Below are the code and all the weights of a small trained network. Each question names an input and a target symbol and asks about switching units off, where a switched-off unit gives its printed mean instead of its output.

import numpy as np


def w(rows, s, z=0):
    codes = np.array(rows[::2]) - 128.0
    scale = np.full(codes.shape[1], s)
    scale[-1] = z or s
    return codes * scale


def f(y):
    return np.maximum(y, 0)


def softmax(a):
    e = np.exp(a - a.max(-1, keepdims=True))
    return e / e.sum(-1, keepdims=True)


def log_softmax(a):
    a = a - a.max(-1, keepdims=True)
    return a - np.log(np.exp(a).sum(-1, keepdims=True))


def net(x, mask):
    ids = ['Σβθμπτφ'.index(c) for c in x.split()]
    T = len(ids)
    res = E[ids] + P[:T]
    r = res
    for j in range(3):
        rows = slice(2 * j, 2 * j + 2)
        q, k, v = (r @ M[0][rows].T for M in (Q, K, V))
        z = softmax(np.where(np.tri(T) > 0, q @ k.T / 2**0.5, -1e9)) @ v
        o = O[0][rows]
        res = res + np.where(mask[j], z, o[:, -1]) @ o[:, :-1]
    y = f(res @ A[0][:, :-1].T + A[0][:, -1])
    res = res + np.where(mask[3:15], y, B[0][:, -1]) @ B[0][:, :-1]
    return log_softmax(res[-1] @ U[:, :-1].T + U[:, -1])


Q, K, V, O, A, B = {}, {}, {}, {}, {}, {}
E = w([
[76,214,116,172,70,104,157,147,112,186,83],'Σ',
[115,115,120,139,84,179,140,161,127,127,199],'β',
[165,169,163,106,150,154,36,98,123,217,171],'θ',
[111,78,74,191,226,112,125,120,138,177,64],'μ',
[201,154,101,121,183,193,162,117,213,145,140],'π',
[151,124,115,171,225,102,172,46,161,5,160],'τ',
[131,99,197,95,144,162,110,91,129,117,111],'φ',
],0.022)
P = w([
[101,180,53,86,163,101,145,170,7,92,103],'0',
[59,180,88,96,94,141,70,110,70,42,84],'1',
[115,181,106,112,81,88,34,147,129,70,87],'2',
[113,161,118,122,88,121,82,125,125,94,111],'3',
[103,135,134,126,96,160,127,100,115,116,133],'4',
[128,142,147,125,110,133,105,137,163,120,141],'5',
[119,123,161,123,116,153,130,125,169,133,158],'6',
[128,119,179,124,122,152,124,142,198,133,165],'7',
[119,112,192,121,127,159,131,147,215,150,178],'8',
[111,98,206,125,128,177,144,141,228,160,186],'9',
],0.014)
Q[0] = w([
[163,115,239,135,141,94,91,92,78,138,147],'head 0',
[115,175,150,140,172,198,13,80,125,158,149],'head 0',
[69,142,130,158,174,160,1,95,100,72,176],'head 1',
[99,61,137,106,79,91,157,191,107,49,77],'head 1',
[217,123,104,89,170,124,143,110,139,145,199],'head 2',
[62,1,69,221,176,60,125,185,119,125,134],'head 2',
],0.0084)
K[0] = w([
[182,90,146,144,186,133,150,134,142,102,123],'head 0',
[110,49,246,182,148,149,115,142,176,132,160],'head 0',
[144,124,146,140,149,176,150,92,189,93,80],'head 1',
[119,185,24,81,132,151,80,126,52,86,126],'head 1',
[173,114,161,160,113,137,116,107,123,83,183],'head 2',
[137,46,11,141,151,119,67,112,78,159,71],'head 2',
],0.011)
V[0] = w([
[111,114,141,174,81,217,106,234,128,151,43],'head 0',
[128,158,67,250,133,133,96,129,117,188,253],'head 0',
[186,127,53,34,89,154,175,119,204,73,101],'head 1',
[111,234,218,129,87,107,151,95,115,142,151],'head 1',
[62,120,152,93,108,61,112,128,117,118,248],'head 2',
[144,153,64,200,149,92,110,121,35,34,128],'head 2',
],0.0066)
O[0] = w([
[115,5,120,141,221,166,26,147,138,21,177,127],'head 0',
[94,169,48,115,139,113,82,57,254,125,106,174],'head 0',
[81,58,91,28,123,138,162,158,112,132,74,242],'head 1',
[73,161,194,81,248,101,207,119,149,97,165,57],'head 1',
[39,69,151,247,164,186,172,155,188,137,96,3],'head 2',
[144,116,200,125,133,136,160,197,246,149,181,194],'head 2',
],0.0083,0.0038)
A[0] = w([
[164,142,32,118,142,220,80,155,63,131,146,141],'neuron 0',
[119,153,57,170,222,55,142,104,43,2,25,89],'neuron 1',
[156,84,132,107,161,208,132,176,144,229,139,89],'neuron 2',
[124,143,44,190,244,144,149,98,132,56,93,146],'neuron 3',
[113,103,143,151,137,57,102,91,45,87,12,99],'neuron 4',
[137,126,98,99,210,170,128,125,149,54,209,104],'neuron 5',
[98,196,92,149,51,118,156,131,106,192,130,109],'neuron 6',
[112,150,178,111,11,69,130,126,94,97,177,189],'neuron 7',
[66,170,69,190,47,67,204,206,55,136,64,1],'neuron 8',
[49,141,78,101,174,94,80,127,160,182,129,139],'neuron 9',
[156,124,167,47,148,102,159,148,124,166,128,80],'neuron 10',
[133,32,152,79,155,96,91,54,142,132,198,112],'neuron 11',
],0.0083,0.0056)
B[0] = w([
[68,28,201,150,180,199,116,126,216,102,127,254],'neuron 0',
[224,126,48,214,51,160,105,69,82,176,13,164],'neuron 1',
[97,101,156,96,66,68,116,118,71,101,75,215],'neuron 2',
[64,99,161,136,127,83,147,145,93,122,132,218],'neuron 3',
[137,93,146,175,130,159,151,124,182,211,170,157],'neuron 4',
[184,168,97,155,84,98,64,193,81,166,139,222],'neuron 5',
[93,101,75,155,40,69,130,155,146,84,118,167],'neuron 6',
[50,96,127,181,166,56,139,125,82,143,175,172],'neuron 7',
[242,113,50,141,158,146,29,46,1,117,41,138],'neuron 8',
[169,154,111,95,149,172,158,125,185,87,155,228],'neuron 9',
[145,152,127,159,159,148,123,133,76,122,96,173],'neuron 10',
[134,200,98,136,88,165,152,137,98,60,127,194],'neuron 11',
],0.0088,0.0092)
U = w([
[161,172,51,189,77,80,98,115,25,44,87,58],'Σ',
[57,88,88,145,130,38,199,177,146,68,217,152],'β',
[152,188,120,139,173,157,226,120,172,238,194,251],'θ',
[197,89,98,234,82,161,131,96,159,255,108,42],'μ',
[144,106,88,17,94,118,144,128,94,91,99,164],'π',
[135,136,104,105,57,73,141,163,115,235,112,71],'τ',
[134,101,180,130,143,56,101,132,40,184,135,178],'φ',
],0.0058,0.003)

Each question gives the input, a string of symbols that net reads in full, and the target symbol t.
The units are the heads (2 rows each of Q, K, V and O) and the neurons (one row each of A and B). Each row of codes is followed by its name. A weight is (code - 128) times the scale printed after its matrix; where a second scale follows, it is the last column's (O, A, B and U).
mask holds one flag per unit, heads first, then neurons. A switched-off unit (its flag False) gives its mean, the last column of its rows in O or B, instead of its output. The means were averaged over made-up inputs and are rounded, as every weight is.
A unit's drop is (log p(t) with every unit on - log p(t) with that unit switched off) / (log p(t) with every unit on - log p(t) with every unit switched off).
The circuit of an input: a set's keep is (log p(t) with only the set's units on - log p(t) with every unit switched off) / (log p(t) with every unit on - log p(t) with every unit switched off). Starting from the 12 units with the biggest drops (on a tie, the unit counted first), units are removed one at a time, each time the one whose removal leaves the highest keep (on an exact tie, the one counted first), for as long as the keep stays at least 0.8.
circuit, biggest first: the units of the circuit, biggest drop first
most important unit: the unit with the biggest drop
top k neurons: the k neurons with the biggest drops, biggest first
which heads matter: for each layer, one digit per head in row order, 1 if its drop is at least 0.15 and else 0, layers parted by /
drop when u is switched off: that unit's drop, to one decimal
input φ θ π β β μ μ θ, target μ: circuit, biggest first -> (head 1)
input φ μ Σ μ μ β μ φ, target μ: circuit, biggest first -> (head 2; neuron 4)
input μ μ π Σ τ π τ Σ θ, target τ: circuit, biggest first -> (head 0; neuron 6)
input Σ θ θ β θ θ θ, target θ: circuit, biggest first -> (head 1; head 0)
input μ φ μ, target φ: circuit, biggest first -> (head 2; head 0)
input θ Σ τ Σ θ φ θ Σ, target θ: which heads matter -> 110
input τ β τ, target β: which heads matter -> 101
input π τ φ τ φ θ μ τ π, target τ: circuit, biggest first -> (neuron 2; neuron 0; neuron 5)
input Σ τ π τ θ π μ τ, target θ: circuit, biggest first -> (head 0; neuron 2)
input π Σ β θ τ π Σ, target β: circuit, biggest first -> (head 1; neuron 6)
input π π φ β, target β: top 2 neurons -> (neuron 7; neuron 0)
input π θ τ μ φ π τ π, target τ: which heads matter -> 001
input β φ π μ, target μ: which heads matter -> 000
input β β μ π φ Σ θ, target φ: which heads matter -> 100
input φ β Σ μ, target μ: top 3 neurons -> (neuron 1; neuron 4; neuron 2)
input Σ Σ Σ μ β Σ, target θ: top 2 neurons -> (neuron 2; neuron 6)
input β φ μ β π μ π Σ, target Σ: most important unit -> head 2
input π Σ θ θ, target θ: top 2 neurons -> (neuron 9; neuron 2)
input θ β φ π π π φ β τ, target Σ: which heads matter -> 000
input Σ π μ θ φ φ Σ π Σ π, target Σ: most important unit -> head 1
input π φ π φ π, target φ: which heads matter -> 100
input θ θ π φ τ π π, target π: which heads matter -> 010
input τ θ Σ φ μ μ τ Σ, target β: drop when head 1 is switched off -> 1.3
input φ Σ μ π π θ, target π: drop when head 1 is switched off -> 0.4
